Here is a tiny trained network, its code and every weight. The questions are about switching its units off for an input and a class, where a switched-off unit gives its printed mean instead of its output.

import numpy as np


def w(rows, s, z=0):
    codes = np.array(rows[::2]) - 128.0
    scale = np.full(codes.shape[1], s)
    scale[-1] = z or s
    return codes * scale


def norm(h):
    return h / np.sqrt((h * h).mean(-1, keepdims=True) + 1e-5)


def f(y):
    return np.maximum(y, 0)


def log_softmax(a):
    a = a - a.max(-1, keepdims=True)
    return a - np.log(np.exp(a).sum(-1, keepdims=True))


def net(x, mask):
    res = np.array(x, float).reshape(1, 5) / 4 @ E
    u = 0
    for l in range(2):
        y = f(norm(res) @ A[l][:, :-1].T + A[l][:, -1])
        res = res + np.where(mask[u : u + 16], y, B[l][:, -1]) @ B[l][:, :-1]
        u += 16
    return log_softmax(norm(res)[-1] @ U[:, :-1].T + U[:, -1])


A, B = {}, {}
E = w([
[74,144,136,132,121,144,107,125,184,50,157,94],'x0',
[150,128,136,127,124,131,137,113,126,103,133,144],'x1',
[133,143,18,150,140,108,196,134,144,123,193,150],'x2',
[125,129,125,127,131,126,126,140,131,142,130,112],'x3',
[109,113,122,163,126,90,152,1,87,144,160,52],'x4',
],0.014)
A[0] = w([
[102,173,16,117,132,135,252,152,187,133,135,171,79],'L0N0',
[148,150,195,28,122,229,75,195,174,130,42,168,206],'L0N1',
[140,118,92,126,126,186,107,36,107,175,185,106,125],'L0N2',
[86,137,116,71,155,150,116,142,231,73,77,161,2],'L0N3',
[189,54,147,70,137,90,123,93,106,140,92,163,92],'L0N4',
[84,125,126,168,147,148,97,126,241,16,133,56,148],'L0N5',
[140,161,70,99,134,133,191,122,116,152,171,149,34],'L0N6',
[153,178,38,138,150,162,125,176,163,126,158,183,113],'L0N7',
[137,154,2,171,131,106,166,121,136,108,152,133,39],'L0N8',
[66,162,138,83,99,166,129,115,214,61,165,73,140],'L0N9',
[108,106,96,201,168,90,103,29,72,136,211,83,12],'L0N10',
[110,102,193,112,142,137,58,111,168,77,97,91,107],'L0N11',
[102,112,188,152,108,84,128,30,64,137,127,45,113],'L0N12',
[188,151,142,112,200,125,142,155,111,202,91,207,161],'L0N13',
[122,177,124,107,96,121,160,74,123,84,53,162,77],'L0N14',
[159,143,66,137,147,171,156,219,175,105,92,187,96],'L0N15',
],0.0081,0.0045)
B[0] = w([
[139,65,165,135,105,127,107,154,61,124,193,155,201],'L0N0',
[158,196,51,182,176,134,241,137,166,115,96,113,250],'L0N1',
[152,147,121,130,201,68,139,163,133,122,99,133,180],'L0N2',
[188,123,190,207,68,41,111,157,147,116,125,150,156],'L0N3',
[143,120,139,134,137,71,95,165,167,131,130,91,174],'L0N4',
[53,202,167,132,119,109,106,74,90,114,190,138,191],'L0N5',
[102,129,111,99,128,179,185,117,98,126,135,78,165],'L0N6',
[124,72,177,99,96,90,84,142,78,149,189,104,187],'L0N7',
[154,185,71,140,112,120,155,143,210,127,64,133,184],'L0N8',
[52,174,140,131,154,117,104,86,137,105,184,84,180],'L0N9',
[127,196,94,152,141,203,153,140,158,113,33,163,198],'L0N10',
[84,138,115,87,181,194,138,128,59,161,111,170,184],'L0N11',
[134,33,184,81,115,136,59,133,65,129,175,136,221],'L0N12',
[121,132,119,55,79,174,117,2,112,143,113,91,211],'L0N13',
[122,114,81,81,149,156,129,169,116,159,122,64,137],'L0N14',
[86,111,164,30,102,144,63,99,105,149,150,115,197],'L0N15',
],0.0084,0.013)
A[1] = w([
[133,147,98,109,89,154,85,93,235,142,58,79,25],'L1N0',
[201,37,159,116,142,120,67,173,140,156,31,132,45],'L1N1',
[173,39,97,172,173,109,162,164,110,183,40,114,195],'L1N2',
[116,103,63,198,144,94,170,64,135,120,135,109,77],'L1N3',
[54,201,99,247,148,159,181,124,212,65,109,152,41],'L1N4',
[122,189,61,218,165,26,250,54,131,153,169,102,106],'L1N5',
[129,241,198,123,99,143,183,80,215,149,47,94,64],'L1N6',
[210,4,111,90,60,123,135,134,153,168,105,179,32],'L1N7',
[227,85,116,146,77,138,204,204,130,159,105,161,94],'L1N8',
[80,77,102,150,114,99,83,207,200,66,181,195,89],'L1N9',
[90,187,105,166,79,141,172,205,131,48,168,155,116],'L1N10',
[203,138,60,176,124,193,234,144,143,151,41,130,34],'L1N11',
[83,179,86,111,119,91,182,111,118,149,101,64,146],'L1N12',
[78,82,170,182,85,62,12,145,255,108,194,97,88],'L1N13',
[99,192,228,211,160,141,151,223,132,125,77,181,4],'L1N14',
[152,54,75,121,102,164,203,162,132,173,95,179,67],'L1N15',
],0.0087,0.0035)
B[1] = w([
[143,209,138,154,132,130,182,116,133,99,105,180,157],'L1N0',
[211,44,104,245,153,38,137,141,171,94,136,106,188],'L1N1',
[226,107,159,168,54,127,159,120,141,193,183,190,235],'L1N2',
[77,216,90,88,147,162,124,154,214,91,78,151,173],'L1N3',
[115,1,62,72,213,135,46,217,217,103,87,48,213],'L1N4',
[140,150,93,159,146,157,160,190,217,115,21,107,237],'L1N5',
[118,183,59,189,139,98,144,119,179,90,67,125,219],'L1N6',
[66,124,88,123,203,186,147,196,104,136,103,75,200],'L1N7',
[119,124,134,122,112,203,207,101,85,176,155,126,192],'L1N8',
[177,127,194,180,106,51,76,60,146,171,153,157,154],'L1N9',
[113,65,101,185,179,53,56,176,169,76,131,96,196],'L1N10',
[155,212,151,181,35,101,192,104,127,174,143,208,254],'L1N11',
[173,152,149,137,121,156,117,141,123,54,89,193,220],'L1N12',
[194,105,193,167,81,55,181,133,109,188,139,209,167],'L1N13',
[98,41,11,89,169,114,67,112,183,83,152,94,171],'L1N14',
[157,125,149,68,78,174,180,117,145,161,95,170,201],'L1N15',
],0.0084,0.0083)
U = w([
[203,193,80,149,81,154,214,138,163,167,64,171,235],'0',
[72,170,53,150,186,118,94,168,208,53,85,98,208],'1',
[200,37,153,162,142,108,104,100,81,168,109,102,112],'2',
[44,162,193,96,155,175,76,69,39,110,147,90,6],'3',
[126,91,99,7,64,176,154,158,63,191,166,127,78],'4',
[102,129,171,132,68,51,81,167,129,124,233,145,88],'5',
],0.017,0.0015)

Each question gives the input, the list of numbers given to net, and the class t.
The units are the neurons (one row each of A and B). Each row of codes is followed by its name. A weight is (code - 128) times the scale printed after its matrix; where a second scale follows, it is the last column's (A, B and U).
mask holds one flag per neuron, layer by layer. A switched-off neuron (its flag False) gives its mean, the last column of its row in B, instead of its output. The means were averaged over made-up inputs and are rounded, as every weight is.
A unit's drop is (log p(t) with every unit on - log p(t) with that unit switched off) / (log p(t) with every unit on - log p(t) with every unit switched off).
most important unit: the unit with the biggest drop
k most important neurons: the k neurons with the biggest drops, biggest first
top k neurons in layer l: the k neurons of layer l with the biggest drops, biggest first
drop when u is switched off: that unit's drop, to one decimal
input [-8,7,6,6,0], class 4: 3 most important neurons	[L0N1, L0N0, L0N7]
input [1,-7,1,-5,-8], class 5: 4 most important neurons	[L0N7, L0N10, L0N15, L0N3]
input [2,7,-1,-3,7], class 3: top 2 neurons in layer 0	[L0N12, L0N1]
input [1,6,-7,0,-8], class 1: top 3 neurons in layer 1	[L1N14, L1N4, L1N10]
input [8,-4,7,-5,0], class 5: top 3 neurons in layer 0	[L0N1, L0N0, L0N7]
input [2,7,-1,4,5], class 3: most important unit	L0N12
input [-4,6,-6,-1,1], class 2: top 4 neurons in layer 0	[L0N12, L0N10, L0N8, L0N4]
input [8,-8,0,-4,5], class 3: 2 most important neurons	[L0N1, L0N12]
input [3,7,7,-1,0], class 5: 2 most important neurons	[L0N0, L0N1]
input [1,0,-7,-8,-6], class 1: 2 most important neurons	[L1N14, L1N4]
input [-3,8,1,8,-6], class 4: 2 most important neurons	[L0N15, L0N7]
input [-3,6,4,-6,0], class 4: 2 most important neurons	[L0N1, L0N0]
input [2,-1,1,-2,5], class 1: 2 most important neurons	[L0N10, L0N15]
input [1,-2,0,-3,0], class 1: top neuron in layer 0	[L0N12]
input [-7,-7,-4,7,1], class 2: top 2 neurons in layer 0	[L0N10, L0N8]
input [-6,0,7,-3,0], class 4: top 3 neurons in layer 0	[L0N1, L0N0, L0N7]
input [2,1,0,-5,7], class 3: drop when L1N1 is switched off	0.0
input [3,0,-4,0,1], class 3: drop when L0N12 is switched off	0.1
input [1,3,-6,-2,-1], class 1: drop when L0N1 is switched off	0.3
input [8,-6,-4,3,1], class 3: drop when L0N11 is switched off	0.2
input [6,3,-4,-5,1], class 3: most important neuron	[L0N11]
